Below are the code and all the weights of a small trained network. Each question names an input and a target symbol and asks about switching units off, where a switched-off unit gives its printed mean instead of its output.

import numpy as np


def w(rows, s, z=0):
    codes = np.array(rows[::2]) - 128.0
    scale = np.full(codes.shape[1], s)
    scale[-1] = z or s
    return codes * scale


def norm(h):
    return h / np.sqrt((h * h).mean(-1, keepdims=True) + 1e-5)


def f(y):
    return np.maximum(y, 0)


def softmax(a):
    e = np.exp(a - a.max(-1, keepdims=True))
    return e / e.sum(-1, keepdims=True)


def log_softmax(a):
    a = a - a.max(-1, keepdims=True)
    return a - np.log(np.exp(a).sum(-1, keepdims=True))


def net(x, mask):
    ids = ['Σδπφψω'.index(c) for c in x.split()]
    T = len(ids)
    res = E[ids] + P[:T]
    u = 0
    for l in range(3):
        q, k, v = (norm(res) @ M[l].T for M in (Q, K, V))
        z = softmax(np.where(np.tri(T) > 0, q @ k.T / 2**0.5, -1e9)) @ v
        res = res + np.where(mask[u], z, O[l][:, -1]) @ O[l][:, :-1]
        u += 1
        y = f(norm(res) @ A[l][:, :-1].T + A[l][:, -1])
        res = res + np.where(mask[u : u + 4], y, B[l][:, -1]) @ B[l][:, :-1]
        u += 4
    return log_softmax(norm(res)[-1] @ U[:, :-1].T + U[:, -1])


Q, K, V, O, A, B = {}, {}, {}, {}, {}, {}
E = w([
[62,127,170,91,133],'Σ',
[143,105,218,44,202],'δ',
[180,45,167,114,128],'π',
[114,202,127,152,120],'φ',
[150,92,73,121,97],'ψ',
[253,203,150,198,136],'ω',
],0.017)
P = w([
[2,229,189,146,141],'0',
[20,225,203,123,130],'1',
[40,214,203,150,141],'2',
[60,208,217,166,143],'3',
[79,204,215,177,156],'4',
[94,188,208,188,167],'5',
[105,183,204,195,175],'6',
[114,178,199,204,188],'7',
[126,180,203,215,183],'8',
[131,170,194,219,202],'9',
[123,174,198,239,219],'10',
],0.004)
Q[0] = w([
[70,122,121,3,137],'L0H1',
[129,120,211,133,40],'L0H1',
],0.0075)
K[0] = w([
[3,124,232,160,190],'L0H1',
[240,195,161,58,222],'L0H1',
],0.0051)
V[0] = w([
[107,143,255,223,161],'L0H1',
[102,104,121,181,30],'L0H1',
],0.0078)
O[0] = w([
[55,43,54,2,165,254],'L0H1',
[68,159,155,167,45,39],'L0H1',
],0.0075,0.0064)
A[0] = w([
[61,110,189,65,114,12],'L0N1',
[165,77,56,165,103,180],'L0N2',
[117,111,110,124,161,1],'L0N3',
[171,79,207,254,101,110],'L0N4',
],0.011,0.0032)
B[0] = w([
[126,121,96,254,139,253],'L0N1',
[160,172,72,157,73,166],'L0N2',
[133,229,182,116,200,146],'L0N3',
[174,92,34,42,153,165],'L0N4',
],0.0099,0.0059)
Q[1] = w([
[69,208,156,78,158],'L1H1',
[254,58,84,77,118],'L1H1',
],0.015)
K[1] = w([
[91,142,216,131,183],'L1H1',
[212,106,6,125,72],'L1H1',
],0.013)
V[1] = w([
[73,70,253,84,149],'L1H1',
[146,44,135,217,65],'L1H1',
],0.0064)
O[1] = w([
[233,157,3,81,167,217],'L1H1',
[147,113,238,110,7,1],'L1H1',
],0.006,0.0033)
A[1] = w([
[168,99,49,196,21,195],'L1N1',
[26,170,136,135,171,48],'L1N2',
[217,118,252,161,56,5],'L1N3',
[136,233,194,253,142,234],'L1N4',
],0.0065,0.0026)
B[1] = w([
[130,254,137,33,160,232],'L1N1',
[6,169,104,72,84,226],'L1N2',
[76,199,195,89,225,177],'L1N3',
[64,89,35,236,62,249],'L1N4',
],0.0083,0.002)
Q[2] = w([
[96,98,240,142,152],'L2H1',
[24,189,12,208,118],'L2H1',
],0.012)
K[2] = w([
[108,87,139,41,117],'L2H1',
[169,223,113,201,5],'L2H1',
],0.013)
V[2] = w([
[253,63,193,176,130],'L2H1',
[168,141,162,70,55],'L2H1',
],0.0068)
O[2] = w([
[78,154,23,198,111,15],'L2H1',
[2,104,125,80,137,2],'L2H1',
],0.0095,0.0042)
A[2] = w([
[135,199,4,152,72,99],'L2N1',
[199,53,139,170,207,58],'L2N2',
[148,98,172,254,134,149],'L2N3',
[43,99,200,210,138,3],'L2N4',
],0.0084,0.0018)
B[2] = w([
[152,72,81,175,102,163],'L2N1',
[194,227,38,76,107,254],'L2N2',
[1,65,135,212,118,149],'L2N3',
[250,120,115,99,96,143],'L2N4',
],0.011,0.0081)
U = w([
[123,94,35,252,91,223],'Σ',
[178,214,224,230,156,26],'δ',
[26,76,119,93,151,135],'π',
[205,32,209,148,103,227],'φ',
[234,195,65,82,183,53],'ψ',
[100,254,136,105,25,1],'ω',
],0.0091,0.0019)

Each question gives the input, a string of symbols that net reads in full, and the target symbol t.
The units are the heads (2 rows each of Q, K, V and O) and the neurons (one row each of A and B). Each row of codes is followed by its name. A weight is (code - 128) times the scale printed after its matrix; where a second scale follows, it is the last column's (O, A, B and U).
mask holds one flag per unit, layer by layer, with each layer's heads first. A switched-off unit (its flag False) gives its mean, the last column of its rows in O or B, instead of its output. The means were averaged over made-up inputs and are rounded, as every weight is.
A unit's drop is (log p(t) with every unit on - log p(t) with that unit switched off) / (log p(t) with every unit on - log p(t) with every unit switched off).
The circuit of an input: a set's keep is (log p(t) with only the set's units on - log p(t) with every unit switched off) / (log p(t) with every unit on - log p(t) with every unit switched off). Starting from the 12 units with the biggest drops (on a tie, the unit counted first), units are removed one at a time, each time the one whose removal leaves the highest keep (on an exact tie, the one counted first), for as long as the keep stays at least 0.8.
circuit, biggest first: the units of the circuit, biggest drop first
unit that matters most: the unit with the biggest drop
top k neurons: the k neurons with the biggest drops, biggest first
top k neurons in layer l: the k neurons of layer l with the biggest drops, biggest first
drop when u is switched off: that unit's drop, to one decimal
input Σ Σ φ, target ω: top 4 neurons	L0N1, L1N2, L1N4, L0N4
input δ ψ π φ φ π δ δ π, target φ: top neuron	L2N3
input π π π ω π, target Σ: circuit, biggest first	L1H1, L2H1
input φ δ φ φ ψ ω δ Σ δ δ ω, target δ: circuit, biggest first	L0H1, L1H1
input ψ δ φ ω δ φ π Σ Σ, target π: circuit, biggest first	L1N2, L2N2
input φ Σ φ, target ω: top 4 neurons	L1N2, L0N1, L1N4, L0N4
input ψ ω π δ φ δ δ π δ φ, target Σ: circuit, biggest first	L1N4, L2N2
input π ω φ δ ω ψ, target ω: circuit, biggest first	L1N1, L1H1, L0H1
input δ ω φ Σ, target Σ: top 3 neurons	L0N1, L1N2, L1N1
input π φ ω ψ ω, target δ: top 3 neurons	L1N3, L2N2, L0N4
input δ ω π, target Σ: circuit, biggest first	L2H1, L1H1
input ψ δ φ π, target φ: top 2 neurons	L0N4, L2N4
input δ δ δ φ δ δ φ ω δ π ψ, target ω: top 3 neurons	L1N1, L0N1, L0N2
input π π Σ, target φ: unit that matters most	L0N1
input ψ ω ω π φ Σ ψ ω, target Σ: top 4 neurons	L1N4, L2N3, L2N1, L0N4
input π Σ ψ δ Σ, target π: top 2 neurons	L2N2, L1N2
input Σ φ π ψ δ ψ Σ δ ψ φ, target Σ: top 4 neurons	L1N4, L2N1, L2N2, L0N3
input δ ω Σ Σ, target Σ: top 2 neurons in layer 2	L2N2, L2N1
input Σ φ Σ, target φ: top 2 neurons in layer 2	L2N2, L2N4
input φ π π, target π: drop when L0N3 is switched off	0.0
input φ φ π, target π: drop when L1H1 is switched off	1.1
input Σ Σ ω φ δ Σ φ Σ ω, target Σ: drop when L1N4 is switched off	0.8
